Here is a tiny trained network, its code and every weight. The questions are about switching its units off for an input and a class, where a switched-off unit gives its printed mean instead of its output.

import numpy as np


def w(rows, s, z=0):
    codes = np.array(rows[::2]) - 128.0
    scale = np.full(codes.shape[1], s)
    scale[-1] = z or s
    return codes * scale


def f(y):
    return y / 2 * (1 + np.tanh(0.7978845608 * (y + 0.044715 * y**3)))


def log_softmax(a):
    a = a - a.max(-1, keepdims=True)
    return a - np.log(np.exp(a).sum(-1, keepdims=True))


def net(x, mask):
    res = np.array(x, float).reshape(1, 8) / 4 @ E
    y = f(res @ A[0][:, :-1].T + A[0][:, -1])
    res = res + np.where(mask, y, B[0][:, -1]) @ B[0][:, :-1]
    return log_softmax(res[-1] @ U[:, :-1].T + U[:, -1])


A, B = {}, {}
E = w([
[128,125,131,133,125],'x0',
[162,227,84,235,58],'x1',
[124,128,123,127,126],'x2',
[60,209,246,153,159],'x3',
[52,74,89,187,102],'x4',
[184,81,144,229,254],'x5',
[98,129,94,133,153],'x6',
[151,131,149,122,118],'x7',
],0.007)
A[0] = w([
[97,192,247,159,144,126],'N0',
[180,56,72,83,122,41],'N1',
[157,112,145,211,220,11],'N2',
[219,115,61,149,84,47],'N3',
[200,174,186,90,65,220],'N4',
[105,74,25,124,120,202],'N5',
[118,73,150,89,151,31],'N6',
[120,209,96,227,102,39],'N7',
[84,57,169,50,165,92],'N8',
[51,165,223,134,161,23],'N9',
[128,219,118,223,96,59],'N10',
[159,130,183,183,190,77],'N11',
[46,87,132,135,15,206],'N12',
[114,106,147,127,177,1],'N13',
[187,44,121,221,181,60],'N14',
[96,40,175,99,169,55],'N15',
[255,39,55,95,93,128],'N16',
[26,110,95,224,171,219],'N17',
],0.0084,0.0053)
B[0] = w([
[70,112,178,218,148,239],'N0',
[29,105,89,185,48,166],'N1',
[97,208,51,26,18,185],'N2',
[74,18,106,185,91,168],'N3',
[151,102,122,57,195,240],'N4',
[115,118,197,141,168,228],'N5',
[115,51,16,135,47,134],'N6',
[153,38,55,134,57,189],'N7',
[201,51,10,194,71,197],'N8',
[44,125,159,223,25,182],'N9',
[149,2,72,181,71,200],'N10',
[130,212,167,82,119,179],'N11',
[174,223,173,44,188,255],'N12',
[86,119,113,99,65,119],'N13',
[98,234,135,2,97,199],'N14',
[206,87,36,140,50,165],'N15',
[13,182,211,189,187,236],'N16',
[177,126,183,54,208,240],'N17',
],0.0076,0.0065)
U = w([
[193,57,1,158,4,28],'0',
[68,130,190,161,140,118],'1',
[182,124,176,78,213,227],'2',
[134,229,112,5,90,32],'3',
[208,118,162,122,215,255],'4',
[202,115,167,120,211,202],'5',
],0.0078,0.0051)

Each question gives the input, the list of numbers given to net, and the class t.
The units are the neurons (one row each of A and B). Each row of codes is followed by its name. A weight is (code - 128) times the scale printed after its matrix; where a second scale follows, it is the last column's (A, B and U).
mask holds one flag per neuron, in row order. A switched-off neuron (its flag False) gives its mean, the last column of its row in B, instead of its output. The means were averaged over made-up inputs and are rounded, as every weight is.
A unit's drop is (log p(t) with every unit on - log p(t) with that unit switched off) / (log p(t) with every unit on - log p(t) with every unit switched off).
The circuit of an input: a set's keep is (log p(t) with only the set's units on - log p(t) with every unit switched off) / (log p(t) with every unit on - log p(t) with every unit switched off). Starting from the 12 units with the biggest drops (on a tie, the unit counted first), units are removed one at a time, each time the one whose removal leaves the highest keep (on an exact tie, the one counted first), for as long as the keep stays at least 0.8.
circuit, biggest first: the units of the circuit, biggest drop first
unit that matters most: the unit with the biggest drop
k most important neurons: the k neurons with the biggest drops, biggest first
drop when u is switched off: that unit's drop, to one decimal
input [2,3,6,-6,8,1,2,-2], class 2: circuit, biggest first	(N17 N12)
input [1,-5,1,-2,0,6,0,-4], class 3: unit that matters most	N14
input [-4,5,3,5,-1,-5,-7,-8], class 4: circuit, biggest first	(N4 N2 N14)
input [6,-2,-4,1,6,8,6,6], class 3: circuit, biggest first	(N2 N14)
input [3,0,8,-5,-1,-3,0,3], class 1: circuit, biggest first	(N16 N17)
input [7,0,4,3,-2,8,-5,1], class 3: circuit, biggest first	(N2 N14)
input [4,-8,2,-4,6,-7,2,-3], class 0: 3 most important neurons	(N8 N15 N6)
input [3,5,4,-4,6,2,-6,2], class 2: circuit, biggest first	(N17 N8)
input [8,5,-4,3,8,1,-6,-6], class 2: 2 most important neurons	(N17 N12)
input [-1,4,7,-7,8,-7,6,-2], class 2: circuit, biggest first	(N12 N5)
input [8,-7,-2,5,1,-4,-2,4], class 0: circuit, biggest first	(N8 N15)
input [-3,-2,-3,3,-2,8,-8,-1], class 3: circuit, biggest first	(N2 N14)
input [1,3,2,-5,-4,-1,-1,5], class 1: 2 most important neurons	(N16 N17)
input [0,-2,1,-7,-2,4,5,7], class 1: circuit, biggest first	(N16 N1)
input [-1,7,7,-8,5,7,-4,6], class 1: circuit, biggest first	(N16)
input [4,6,3,-2,-2,-5,-8,5], class 5: circuit, biggest first	(N4 N2)
input [0,-2,-4,5,-3,6,2,-3], class 3: circuit, biggest first	(N2 N11)
input [-1,3,3,0,5,7,0,0], class 3: 2 most important neurons	(N14 N2)
input [-3,-5,4,-7,-1,7,5,-1], class 1: circuit, biggest first	(N16 N1)
input [7,-1,-2,-7,6,-2,7,0], class 1: circuit, biggest first	(N16)
input [2,8,-6,-5,0,6,5,8], class 0: 3 most important neurons	(N7 N10 N3)
input [-2,4,1,-2,5,-6,7,3], class 5: 2 most important neurons	(N14 N2)
input [5,8,-5,2,7,-1,-5,8], class 0: 2 most important neurons	(N10 N7)
input [7,-5,-7,-1,3,6,4,4], class 3: 2 most important neurons	(N14 N2)
input [-5,6,6,-7,5,0,2,7], class 1: 2 most important neurons	(N16 N5)
input [8,-8,0,-5,3,-1,-6,-4], class 0: 2 most important neurons	(N8 N15)
input [6,3,-5,-3,6,2,2,5], class 2: unit that matters most	N17
input [-8,-1,0,-8,2,-2,-8,-3], class 1: 2 most important neurons	(N16 N1)
input [6,7,1,-4,-6,5,7,3], class 0: drop when N2 is switched off	0.1
